Below is a small trained network, with its code and all its weights. Each question gives an input and a target symbol and asks what happens when units are switched off, that is, made to give their printed mean instead of their output.

import numpy as np


def w(rows, s, z=0):
    codes = np.array(rows[::2]) - 128.0
    scale = np.full(codes.shape[1], s)
    scale[-1] = z or s
    return codes * scale


def f(y):
    return y / 2 * (1 + np.tanh(0.7978845608 * (y + 0.044715 * y**3)))


def softmax(a):
    e = np.exp(a - a.max(-1, keepdims=True))
    return e / e.sum(-1, keepdims=True)


def log_softmax(a):
    a = a - a.max(-1, keepdims=True)
    return a - np.log(np.exp(a).sum(-1, keepdims=True))


def net(x, mask):
    ids = ['αβγεηθλμξπστφψω'.index(c) for c in x.split()]
    T = len(ids)
    res = E[ids] + P[:T]
    r = res
    for j in range(2):
        rows = slice(2 * j, 2 * j + 2)
        q, k, v = (r @ M[0][rows].T for M in (Q, K, V))
        z = softmax(np.where(np.tri(T) > 0, q @ k.T / 2**0.5, -1e9)) @ v
        o = O[0][rows]
        res = res + np.where(mask[j], z, o[:, -1]) @ o[:, :-1]
    y = f(res @ A[0][:, :-1].T + A[0][:, -1])
    res = res + np.where(mask[2:10], y, B[0][:, -1]) @ B[0][:, :-1]
    return log_softmax(res[-1] @ U[:, :-1].T + U[:, -1])


Q, K, V, O, A, B = {}, {}, {}, {}, {}, {}
E = w([
[129,99,127,183],'α',
[51,112,167,177],'β',
[54,180,204,125],'γ',
[108,122,146,153],'ε',
[161,134,140,194],'η',
[119,98,181,1],'θ',
[114,147,146,170],'λ',
[153,158,138,166],'μ',
[76,77,141,158],'ξ',
[98,118,153,167],'π',
[83,77,79,125],'σ',
[140,36,156,122],'τ',
[81,152,41,123],'φ',
[172,201,153,70],'ψ',
[176,18,150,129],'ω',
],0.014)
P = w([
[73,153,48,95],'0',
[81,148,87,114],'1',
[94,141,112,122],'2',
[103,140,131,127],'3',
[112,134,154,137],'4',
[120,130,172,148],'5',
[131,128,189,153],'6',
[139,123,206,151],'7',
[142,119,219,151],'8',
[156,123,228,157],'9',
[159,122,241,154],'10',
[171,117,254,154],'11',
],0.0058)
Q[0] = w([
[91,140,20,110],'H1',
[172,64,80,54],'H1',
[179,81,2,56],'H2',
[110,77,182,156],'H2',
],0.03)
K[0] = w([
[83,120,14,139],'H1',
[121,1,85,81],'H1',
[109,59,6,179],'H2',
[148,83,180,146],'H2',
],0.027)
V[0] = w([
[91,160,118,213],'H1',
[184,133,133,146],'H1',
[202,139,58,126],'H2',
[126,135,133,7],'H2',
],0.013)
O[0] = w([
[123,115,91,239,160],'H1',
[111,147,104,106,82],'H1',
[182,91,137,44,1],'H2',
[144,143,255,195,164],'H2',
],0.0089,0.0078)
A[0] = w([
[250,77,54,155,108],'N1',
[130,175,94,155,127],'N2',
[120,57,159,171,255],'N3',
[123,188,134,151,118],'N4',
[96,126,102,185,63],'N5',
[141,224,73,103,220],'N6',
[56,113,66,99,119],'N7',
[114,195,51,125,47],'N8',
],0.018,0.0041)
B[0] = w([
[116,27,197,95,139],'N1',
[127,131,169,120,181],'N2',
[135,134,57,115,250],'N3',
[146,87,72,148,209],'N4',
[112,107,215,151,249],'N5',
[253,108,154,153,141],'N6',
[47,169,123,113,157],'N7',
[199,220,114,135,145],'N8',
],0.029,0.014)
U = w([
[98,92,197,44,209],'α',
[74,145,178,144,45],'β',
[122,50,161,206,143],'γ',
[127,129,128,137,162],'ε',
[174,57,204,97,17],'η',
[178,82,26,195,30],'θ',
[184,192,143,159,179],'λ',
[251,79,120,136,78],'μ',
[42,119,86,108,147],'ξ',
[111,149,130,153,115],'π',
[146,93,126,130,67],'σ',
[149,100,127,109,204],'τ',
[150,1,111,63,99],'φ',
[157,125,24,106,255],'ψ',
[138,103,131,122,96],'ω',
],0.0067,0.0074)

Each question gives the input, a string of symbols that net reads in full, and the target symbol t.
The units are the heads (2 rows each of Q, K, V and O) and the neurons (one row each of A and B). Each row of codes is followed by its name. A weight is (code - 128) times the scale printed after its matrix; where a second scale follows, it is the last column's (O, A, B and U).
mask holds one flag per unit, heads first, then neurons. A switched-off unit (its flag False) gives its mean, the last column of its rows in O or B, instead of its output. The means were averaged over made-up inputs and are rounded, as every weight is.
A unit's drop is (log p(t) with every unit on - log p(t) with that unit switched off) / (log p(t) with every unit on - log p(t) with every unit switched off).
The circuit of an input: a set's keep is (log p(t) with only the set's units on - log p(t) with every unit switched off) / (log p(t) with every unit on - log p(t) with every unit switched off). Starting from all 10 units, units are removed one at a time, each time the one whose removal leaves the highest keep (on an exact tie, the one counted first), for as long as the keep stays at least 0.8.
units of the circuit, in order: the units of the circuit, biggest drop first
most important unit: the unit with the biggest drop
top k neurons: the k neurons with the biggest drops, biggest first
heads that matter: for each layer, one digit per head in row order, 1 if its drop is at least 0.15 and else 0, layers parted by /
drop when u is switched off: that unit's drop, to one decimal
input η ψ β β, target ψ: top 2 neurons -> N5, N3
input η μ φ β ψ γ η β γ β σ, target ξ: units of the circuit, in order -> N7, H2
input λ ω τ, target ψ: units of the circuit, in order -> N5, H1
input η φ θ α π ε λ, target θ: units of the circuit, in order -> N3, H2, N4
input ξ β τ η λ φ β, target β: units of the circuit, in order -> H2, N5, N7, H1
input φ η ω ω π η π η μ, target μ: units of the circuit, in order -> H2, N6, H1
input θ λ φ π τ η, target θ: units of the circuit, in order -> H2, N3, N4
input ψ γ η φ ε γ θ γ θ λ π, target θ: units of the circuit, in order -> N3, H2, N4
input β γ σ, target ξ: units of the circuit, in order -> N7, N6
input θ ψ β β φ π, target ψ: units of the circuit, in order -> N5, H2, N3
input τ λ π β φ π ψ φ ε, target ψ: top 2 neurons -> N5, N2
input γ γ θ η, target θ: most important unit -> N3
input γ θ σ λ γ ω ω ψ φ η ξ, target ψ: units of the circuit, in order -> N5, N3, H2
input τ γ β τ η ψ ξ β ξ α, target ψ: units of the circuit, in order -> N5, H2, N3
input β β φ φ π σ ξ, target ξ: units of the circuit, in order -> H2, N7
input θ γ τ τ γ γ ω β ψ, target μ: top 4 neurons -> N6, N5, N3, N7
input γ φ θ ξ, target θ: top neuron -> N3
input ψ θ α ω φ μ, target θ: top 2 neurons -> N4, N3
input λ β ω η η, target η: top 3 neurons -> N1, N6, N3
input μ η φ γ θ β ψ φ ω ψ λ α, target ψ: heads that matter -> 00
input ξ γ γ β μ γ ψ φ φ μ, target ψ: units of the circuit, in order -> N5, H1
input φ φ ω γ θ φ θ η π, target θ: units of the circuit, in order -> N3, H2, N4
input σ β π ω π φ θ, target α: top 3 neurons -> N3, N4, N6
input φ β α, target α: most important unit -> H2
input α β σ ε η μ, target μ: top 2 neurons -> N6, N8
input γ γ ψ η β, target ψ: top 3 neurons -> N3, N5, N2
input ω μ σ ψ η φ γ θ β σ ψ λ, target ψ: most important unit -> N5
input γ γ α γ η φ, target λ: drop when N8 is switched off -> 0.6
